In the rows, zero is written as 128.
[132 138 175 178 108 123 107 105 114 138 124 109 149 123  86 131 113 123
 139 110 154 105 114 140 106  83 161  85 124 101 165 121 103 111 115 109
 143 134 136 127 135 111 138  82 123 154 129 109  97]  W
[140 150 112 156 174 136 111 112 160 131 116 137 165 111 148 129 144 146
 176 158 123 122  93 161 109 183  92 150 135 105 105 112 152 104 173 158
 118 127 117 152 142 124 164 127 131 187  94 170 144]  K
[138 117 131  94  87  90 138 137 132 177 139 113  99 137 162  94 106 123
 128 148 133 108  90 135 105 146 117 129 127  93 157  92 147 166 146 115
 116 116 154 153 140 143  67  73 189 131 119 104 186]  A
[ 76 152 109 137 137  74 102 134 138 178 140 101  70  97 168 129 127  98
 117 138 127  75  82 192 151 148 133  97 169 126 104  88 154  93  94 158
  93 105 133 108 130 156 139  75  85  87 166 173 151]  R
[119 105 122 139 140 129 125 146 149 166 114 155 139  76 130 150 120 156
 110 166 174 140 141 146 136 138 128 127 123 109 142 112 114  90 134 148
  80 135 119 139 113 155  96  63 160 116 142 113 134]  K
[119 183 144 121  92  49 116 183 100 161 104  90 106  99 132 159 128 121
 146 135 106 137 130 174  92 127 123 138 123 118 119 110 156 104 146 155
 110 109 121 124 148 135 109 111  98 116 106 151 113]  J
[106 152 181  92 164 115 137 179 176 136 113  81 148  68 146 170 160 112
 148 196 132 185 131 187 133 133 111 138 115 102 131  99 158 130  89 128
 128 188 136  85  85 161 126  88 114 130 103 192 128]  L
[118 131 145 134 113 106 133  95 155 161 159 137 128 121 172 148 150 119
 124 183 148 124  36 148 118 177 126 141 124 189 117 107 190 128 123 142
 120 113 104 107 169 139 129 108 141 159  87 144 120]  W
[124 127 108 123 129 150 120 125 172 113 144 107 112 109 148 139 132 121
 118 135 121  86 130 131 130 164 125 119 131 115 100 117 161  81 124 139
 137 109 123 177 175 147 175 122  99 128 125 159 137]  C
[ 92 102 116 123  93 112 168  97 161 125 161 122  81 115 139 124  98 108
 167 125 142 133 138 142 138 176 140 122 156 209 124 123 129 150 138 111
 134 130  90 125 151 108 132 157 109 154 162 175 125]  A
[147 152 127 156  78  92 160  93 113  98 127 134  99 100 129 158  96  93
 189 160 140  84 149 153  98  88 114 131 150  97 133 120 153 103 202 122
 173 135 105 123 159  67 127 152  98 142 117 175 142]  W
[128 130 148 125 169 127 137 133 102 152 146 145 121 121 113  85 106 139
 129 113 134 113  96 100 101 195 125 131 114  80 143 119 159 135 129 136
 110 109 120 139 140 142 128 114 183 135 121 116 140]  W
[ 92 102 131 138 159 107 110 202 103 159 122 122 125 120 174  98  73 135
  86 121 143 121  69 154  82 135 137 104 135  72 155  73 124 113 149 129
 120 136 146 136 114 139 128  70 170 111 118 117 174]  K
[139 142 143 174  86 121 105  83 171 153 145 113 109 115 165 146 135  60
 178 172 144 181 126 193 145 101 103 115 147 152 121  95 180  94 117 119
 134 123 127 141 126 137 134 136 116 132 120 162 110]  L
[142 111 146 159 152 113 174 110 146 187 103 136 110 114 160 154 117 130
 159 172 155 103 152 128  99  85 177 134 124  92 153 115  88  97 117 155
 102 115 127 153 111 154 142 101 121 152 126 144 182]  T
[122 113 126 144 124 117 128 159  96 177 118 137 136  56 116 122 128 130
 118 158 127 184 126 107  93 115 137 132 136 106 158 126 150  90 165 144
 122 131 137 152 133  74  81 105 173 153 144 110 128]  A
[102 139 162 140  96  77 133 131  86 175  80 113 124  97 176 131 139 116
 132 165 112 115  91 160 149 190  97 115 132 102 150  98 123 136 138 186
 124 146 111 142 124 148 112 175 104 120 109 131 136]  C
[180 119 121 140 120 128 139 100 155  84 142 106 115 100 131 164 135 107
 126 142 110 109  77 144 140 175 144 144 112 123 104  84 138 176 160 151
 122 165  91  95 144 128 133 115 136 131  93 164 153]  G
[130 145 162 123 110 105 136 158 140 161 120 128 131  95 108 151 123 136
 131 105 147 123 110 136 109 140 169 117 134  93 139 140 107 123 182 143
  83 125 167 157  90  91 129  80 135 125 110 107 130]  T
[127 110 132 142 117  98 158 161 108 132 108 114  92 105 147 130 138  86
 178 164  89 129 162 136 105 130 143 142 138 158 108 100 126  95 119 132
 104 141 114 120 110 136 146 146 125  94 121 159 155]  E
[150 132 115 147 116 125 159  63 141 104 134 100 102  77 109 174 139 116
 128 169 128  26 101 128 159 165 116 126 133  73 124  68 131 170 125 139
 106 145 140 138 132  89 116 120 120 108 143 129 147]  G
[115 113 154 128 131  90 146 138 124 145 108  76 131 106 146 176 136  99
 149 159 135 121 118 143 114 151 164 152 159 153 111 113 114 138 138 133
 139 145 123 135 157  87 133 101  75 113  97 139 141]  G
[121 123 138 138 124 102 126 164 114 160 146 163 102 126 145  96 113 142
 147 150 153 111 130 120  99 140 142 118 108  87 179 112 115 140 141 117
 122 134 134 119 113 119 100  85 180 114 128 136 159]  E
[155 122 146 124  93  99 139 110  98 186 118 150 135 124 163 127 114 147
 145 146 153 115  79 102 114 128 150  95 131 153 144 120 107 126 150 139
 128 136 117 156 106 155 128 107 176 137 114  88 177]  E
[136 143 142 133  96 129 143  79 177 131 161 117  54 111 153 132 111 121
 161 128 169  40 127 122 112 166 117 139 160 116  86  91 130  85 188 135
 111 133 116 145 143 150 181  80 147 113 123 137 150]  R
[132 130 134 148 140  92  85 150 112 156 100  97 167 122 143  95 130 130
 132 131 109 163 113 101  82 135 114 125 117  67 141 137 125 111 167 138
  98 115 102 175 123 139 129 102 166 170 107 114 149]  A
[147 109 115 185 132 153  99  74 110  92 138  69 135  97 150 102 132 135
 136 130 138  57 116 113 140 149 121 137 148 108 139 168 125 107 142 118
 118 163 110 168 187 143 162 166 157 103 111 148 163]  G
[104 116 140 152 128 131 118  89 130 166  93 128  89 125 180 128  97 150
 103 138 156  60  89  86 133 143 147 105 153  89 135  89  95 145 158 133
 115 119 119 134 156  96 102  77 153 115 122 104 124]  R
[129 138 150 171 154 113 133 128 108 151 108 131 123 124 128 124 121 128
 103 111 164 118 117  68 111 136 155  99 108  86 144 103  96 136 157 162
 123 113  96 159 140 104 157  94 107 139 151 140 157]  T
[157 150 131 170 142  95 132 111 152 110 102 145 152  90 122 122 128 133
 178 153 155 139 104 140 127 128  82 139 141 129 134 139 162 174 133 126
 111 129 117 112 114 117 128 119 143 148 121 184 123]  J
[ 97 116 147 132 117  83 147 134 141 114 137 180 134 103 134 126  91 100
 154 131 132  86  79 161 104 165 131 139 115 221 164 113 148 145 158 138
  97 150 105 131 138  69 111 131 121 128 118 161 138]  E
[146 102 164 109 127 113 135  86 170 167  83  86 118 114 170 160 130 102
 143 149 115  76 114 132 117 111 130 102 132  74 122 116 149 127 144 121
 133 158  88 131 127 157 139 105  85 164 119 175 136]  G
[111 127 159 123 137 101 119 149 141 171 105 101  86 105 110 141  88 126
 111 127 131 151 104 129 105 150 167  99 108  78 147 112 101 112 144 113
  98 157 135 155 130 144 131  81 135 138 142  84 141]  A
[ 94 132 148 110 151 116 110  94 130 136 147 172  86  91 117 132  86 118
 132 157 140  64 115 143 128 186 123 142 183  90 132 100 124 120 125 165
 137 170 128 115 110 109 122 142 139 100  87 130 147]  C
[106 165  84 123  83  90 171 121 149 100 146 143 142  95 102 125  90 136
 139 112 138 146 148 171 110 136 122 148 151 105 117 135 156 104 113 136
  87 124 129 151 122 101 150 125 113 111 142 168 131]  T
[104 101 159 161 139 135 133 123 136 174 112 123 122  85 146 111  93 149
 120 154 143 105 136 122 124 127 127 103 167  98 164 140 146 106 117 107
 102  86 151 156 107 122  97  58 185 130 144 118 111]  G
[125 114 154  95 153 115 137 115 152 163  54  83 147 137 148 119 105 148
 166 141 145 149 124 115 135 145 150 126 124 117 137 128 102 134 108  88
 100 133 154 175 155 142 124  99 137 138  97 105 128]  J
[141  90 139 143 103 147 119 161 136 117 133 124 173 122 120 111 156 125
 137 114 149 150 145 126  98 144 107 130 125  68 147 122 105 114 147 144
 110 135 145 172 120 143 117  65 157 153 122 103 132]  A
[124 131 147 134  97 129 164 139 152 164  98 118 132 114 157 126  95 124
 139 138 122 133 132 135 107 114 159 110 119 111 144 110 126 107 157 108
  91 132 146 166 100 123 123  71 156 130 106 122 130]  E
[147 137 139 129  88  77 144 130 140 120 115 115 140 129 140 117 121  89
 168 133 131 114 102 138  93 134 109 116 123 121 142 135 144 152 145 128
 106 164 136 152 120 117 124 130 118 128 120 111 160]  A
[107 129 156 141 108 106 165  86 130 190 118 124 149 117 104 101 102 139
 136 147 168 110 102 143 132 161 139 121 145  94 157  93 109 171 131 130
  85 137 134 154  98 102 108  62 159 152 133 107 152]  X
[120 129 110 113 152 127 132 103 133 120 135 147  98 120 130 132  97 138
 138 133 157  68 110 144 130 118 133 150 138  66 118  60 137 117 116 130
 133 133 115  99 152 128 129 141 132  83 115 167 131]  W
[147 135  99 155  77  95 176 162 115 154 121 152 120 113 151 120 107 116
 157 135  92  90 122 183 138 171 143 127 106  78 168  70 153 164  88 155
 158  91 127 110 139  99 119 127 144 138 123 185 112]  G
[112 134 148 108 103 112 178 121 129 162 124 108  90  81 145 107 112 137
 131 149 150 160 158 112 139 166 158  77 138  67 139 113 130  55 154 128
 108 106 141 161 113 115 126 110 154  94 141 129 146]  T
[103 104 157 142 144  93 137 167 150 143 118 146 130 130 140 132  98 124
 103 162 170 127  87 142 109  89 158 110 108 135 147 134 134 116 162 122
 104 112 141 134 124 108 136  88 132 127 147 109 152]  C
[132 120 167 156 129 142 148  98 169 125 144 101 119 107 152 168 163 112
 172 180 150 106 118 200 111 111 144 136 128 181 116 110 152 103 170 158
 116 142 105 129 195 102 121 131  80 171 104 180 148]  L
[120 145 142 151 121 117 157  99 145 132 143 114 123  91 139 163 121 117
 150 141 149  64 106 172 140 168 131 113 140 119 134 100 130 157 154 157
 127 158 111 122 120  86 145 162  81 126 115 163 118]  G
[145 113 134 133 102 110 151  92 129 150 121 130 129 109 135  93 120 146
 112 155 156  86 123 104 111 120 143 124 138 111 152  88 127 132 128 137
 127 132 104 145 157 101  96  80 159 120 113 125 173]  X
[175 146 159 131 115 127 134  82 137 108 100 127 160 115  82 140 114 103
 162 158 133  99 131 152 126 165 106 107  99 112 126  85 131 169 126 124
 144 175  87 129 153  98 110 126  97 122 107 143 158]  X
[143 109 118 153 143 144  99 130 140 156 124 156 145 149 142  86 121 136
 130 110 152 126 126 128 104 139 130 116 142  78 155 177 126 144 138 115
 127 125 147 171 162 122  98  89 134 139 116 112 155]  A
[121 113 154 162 121 119 118 106 115 142 122 131 108 104 132 102 114 114
  97 165 145 121 114  94 125 124 104 109 155 138 161 122 144 112 155 133
 131 128 125 154 139  97 100 110 175 141 125  91 153]  K
[155 121 127 121 131 160 140 109 174 143 159 151 190  60 118 179 141 151
 160 121 149 146 124 185 124 124 140 125 141 119 118  90 142 136  85  88
 167 118 145 128  97  72 106 139 112 109 109 155  70]  L
[108 128 117 151 100 110 144  99 135 153 118 130 153 119 143 123 122 142
 106 141 147 116 111 124 122 172 148 127 135 183 120 100 114 117 143 156
  98 125 100 152 159 103 123  66 131 157 121 112 137]  K
[143 171 103 127 131  75 136 140 113 111  98 109 131  96 102 173 122 103
 164 121 109  44 121 112 119 123 145 142 128  57 121  98 135 140 119 158
 137 110 109 154 162  55 158 159  72 104 121 195 148]  T
[137 151 129 166 141 111 134 136 131  89 147 147 141  94 139 136 123 120
 157 151 157  83 132 158  72 129 108 161 117 176 140 140 149 141 163 119
 115 163 136 108 156  96 103 100  97 106 119 158 159]  W
[119 119 153 136 133 138 136  93 144 140 138 137 114 112 143 127 130 117
 160 152 149 100 136 141 126 185 118 117 145  92 134 122 121 109 164 123
 134 144 112 146 133 149 122  52 121 141 127 179 171]  E
[144 110 164 165 102 141 128 103 133 148 122 107 120 114 129 119 132 146
 137 160 168 116 141 145 111 131 135  98 155  59 154  98  97 115 159 116
 145 123 142 157 150 120  88  29 141 136 116 117 166]  X
[120  96 170 139 105  92 130  82 135 163 100 133 126  87 110 140 108  92
 158 125 127 102  83 170 136 165 117 141 135  59 133  87 128 106 115 129
 128 163  92 133 107 161 164 158 121 119 129 162 105]  C
[127 136  93 131 130 110 101 121 149 155 135 102 191  63 126 153 125 113
 149 118 131 120 132 156 129 110 147 130 100 144 161 151 127 138 127 106
 110 153 118 154 123  91  87 139  94 124 144 167 121]  A
[ 63 149 138 122 141 139 182 127 124 172 128 100 128 109 160 165  71 137
 146 146 135   4 151 158  89 163 135 152 163 145 120 117 147 125 123 137
 102 104 127 154 161 113  90  84 106 113 123 163 146]  K
[123 135 153 129 128  91 146 146 125 173  88 134  84 122 123 105  89 131
 151 120 137 126 143 103 105 132 159 130 122  85 154 149 126 113 146 142
 103 137 134 162 147 134 138 124 133 128 148 107 139]  C
[122 121 129 127 101  95 129 130 132 122 126  74 127  99 126 171 148 103
  98 152 131 122 101 151 139  73 119 147 135 160 120  89 124 132 167 143
 110 113 126 151 146 118  85 103 103 120 145 129 162]  A
[125 156 148 154 127 131 104 149 148 142 168 122 123 121 139 139 121  95
 158 123 140 106 143 158 106 173 116 130 114 111 150  97 121 161 100 143
 115 145 130 116  99 150 101 121 127  91 103 140 112]  A
[124 137 153 148 110 108 159 158 125 159 120 118 131 124 146 137  79 101
 142 143 164 119  87 135 109 131 138 119 118 166 136  34 120 168 101 104
 136 136 135 147 114 118 152  77 140  92 124 133 148]  E
[140 158 171 149 108  93 123  78 170 172 129 119 131  57 165 165 138 117
 173 168 177 133 112 157 124 129 105 112 140 151 132 108 144  95 133  95
 149 159 125 152  97 131 152 128 104 109 123 141 119]  L
[130 115 168 122 136  50 124 167 126 154 111 126 103  86  97 169 174 104
 136 136 113 117  90 166 113 167 132 141 125  75 132  87 102 141 125 140
 131 135 130 125 112 101 149 141  63 113 118 151 143]  T
[102  85 122 123 129 115 181  69 147 121 116 133  99 108 128 130  93 146
 130 137 154 140 105 134 104 131 138 102 138  70 113 115 124  93 148  99
  99 159 132 148 130 140 144 115 100 135 204 114 154]  C
[139 117 121 147 103 106 104 128 131 155 140 111 159  82 179 133 125 125
 149 110 142  57 110 162  87 169 131 116 131 137 127 104 132 114 162 150
  99 158 102 146 127 143 138  74 108 124 120 167 144]  G
[128 101 118 141 115 126 115 160  93 147 103 159 126  98 118 150  99 137
 118 111 134  74 108 131 108 108 157  79 125 128 135  82  94 120 169 132
 139 116 146 153 128  52 142 124 109 145 161 130 145]  T
[125 124 142 134  98 133 115  71 131 134 145  98 159 108 177 153 124 128
 150 157 142  47 108 123 130 143 127 109 138 162 143 155 122 131 130 119
 104 143  96 154 131 158  90 112 148 110  92 146 161]  E
[105 120 134 122 154 105 128 180 146 130 121 108 140  81 139 117 133 123
 159 114 109 100  94 164 108 146 130 120 140  94 142  78 151 125 140 139
 114 121 121 145 123  90 138 112 111 128 114 212 126]  E
[102 133 129 142 132  84 148 111 162 116 162 108 133  76 202 118 126 105
 186 141 191  91  85 133 110 157 128 130 155 156 149  95 138 115 139 139
 122 150 133 124 125  90 135 101 119  83 129 173 144]  R
[162 129 121 139  89 130 168 105 146 125 129 111 158 114 174 136  95  98
 169 129 142 112 126 170  99 159 133 151 125 135 114  86 175 129 131 140
 143 140  90 132 185 134 118  80 112 108 100 201 142]  G
[104 130 136 132 128  99 119  67 126 143 100 111 102 106 133 135 123 100
 136 149 107  90 115 163 156 167 138 118 165  82 101 119 129 114 143 124
 151 148 102 116 151 106 130 148  66 104 121 184 140]  C
[ 89  96 144 125 132 145 178 122 137 166 135 100 141 132 140 106  99 112
 128 128 174  79 168 151 130 140 150 134 161  78 132  98 116 164 110 108
 121 154 124 128 114  90 132 114 107  86 115 159 122]  G
[109 127 151 100 137  96 121 134 177 110 133 120 126 114 117 118 156 142
 129 137 176 136 108  98 125 129  81 146 139 146 134  81 137 139 120 116
 137 139 130 150 125 112 155 118 106 116 145 131 127]  X
[107 130 130 131 103 102 157 107 129 145 143 123 110 120 139 131 153 106
 122 132 155 158  88 129 162 150 130 136 138  81 119  95 138 143 149 132
 120 139 105 110 107 135 129 112 122  89 144 176 130]  E
[136 124 140 142 131  97 121 140 120 138  72  96 155 108 121 121  97 147
 149 134 158 166 118 106 107 118 152 130 114  91 161 118 103 125 102 118
 106 154 124 163 162 132 139  97 158 140 101 110 122]  J
[120  89 147 146 124 112 177 159 166 136 108 138 119 101 157 127 125 140
  97 145 160 146 132 142 105 150 103 119 140  70 141 125 131 142 155 133
  87 143 130 150  96 148 134  58 118 135 141 116 138]  G
[133 134 105 165  61  80 150  62 123 123 142  88 112  76 189 142 135 124
 106 128 136  80  73 100 117 104 125 127 147 152 118  66 112 106 114 136
 134 142 104 121 115 151 151 102 139 105 153 128 145]  R
[150  76 121 142 147 155 132 117 138 103 146 152 166 104  86 152 129 109
 137 170 142 107 129 128 146 142 108 119 108 124 126 110 131 174 169 125
  96 105  77 154 124  79  94 122 152 150 129 153 160]  E
[150 105 127 148 111  77 148 137 166 104 115 130 122  57 156 142 101 129
 139 149 150 129 132 160 108 143 118 152 144 166 142  86 131 121 165 161
  96 128  90 145 142 140 105  35 128 130 124 171 165]  G
[129 109  97 162 105 123 150 112 137 143 127 107 131 153 147 130 104  85
 158 148 165 157 162 160 126 115 124 135 117  87 130  96 114 128 170 123
  90 111 137 191 135 117 133 117 113 147 122 122 151]  J
[128 120 145 116 116 101 175 139 114 109 113 100  88 101 137 150 142 144
 186 141 154  88 132 144 140 190 108 134 138  87 131 128 118 146 136 124
 148 132 125 126 169 153 132 143 107 113 136 178 147]  J
[175 141 118 162  72  88  81 121 105 156 130 116 130  89  94 114 112 131
 111 110 119  67 111 123  87  93 126 111 129  65 145 119 130 119 138 111
 126 121 115 168 143 111 113 103 165 115 122 100 145]  A
[104 128 131 121 139  89 207 103 163 161 143 121 109 111 148 132  96  87
 130 156 151 103  69 152 119 182 153 105 112 105 108  63 142 107 149 119
 131 134 120 151 122  82 211 128 100 140 137 125 163]  R
[103 102 143 126 165 107 137 121 144 165 121 101 116 130 131 116 113 167
 113 132 147  59 118 121 119 152 157 155 133  97 134 112  88 106 128 101
 120 108 137 173 152 141 183  73 139 141 128 118 160]  G
[134 157 117 108 135  49 120 107 114 129 102 130 144 126 124 125 108 107
 143  97 124 170  79 127 105 157  90 130 107 125 108  85 165 160 156 136
 117 121  81 145 144 107 126 159  77 135 139 150 125]  J
[112 163 118 138  97  92 158 115 136 146 116 162 118 114 149 134  90 162
 133 106 164 109 106 107  94 185 150 114 124  67 162 126 106 137  91 129
 100 149 159 155 128 122 133  86 123  99 139 105 127]  T
[114 104 151 128 119 127 137 123 148 176 159  91 107  98 147 139 123 148
 100 184 182 121 110 118 108 118 144  95 124 104 135  91 117 102 158 110
 122 127 146 170 121 132 142  84 151 144 146  85 163]  C
[123 141 162 107 103  89 117 160 164 161  80 128  98 116 125 161 123 104
 123 132 126  80 136 166 145 124 109 146 158 138 138  66 106 160 128 182
 128 136 113 149 116 148 127  73  75 141  95 153 146]  X
[122 159 120 148 136  86 115 125 144 170 162 121 127 112 142 124 133 137
 159 161 128 150 106 195 137 157 161 121 115 169 149  96 121 141 104 145
 113 113  98 113 135 133 110 124 123 133  99 178 149]  E
[118 111 127 128 139 120 123  86 108 188 129 153 131  93 147 109 103 132
  76 155 185  90 124 114 102 104 119 108 155  34 125  95 128  73 156 155
 100 142 104 159 121 110 102  89 147  84 123  78 168]  R
[137 117 141 134 106 135 156 128 136 137 144 136 140 112 109 138 101 142
 131 119 150  80 124 136  95 125 156 116  90  84 164 111 125 102 117 128
  95 103 150 167 147 119 114  83 156 128 148 122 143]  T
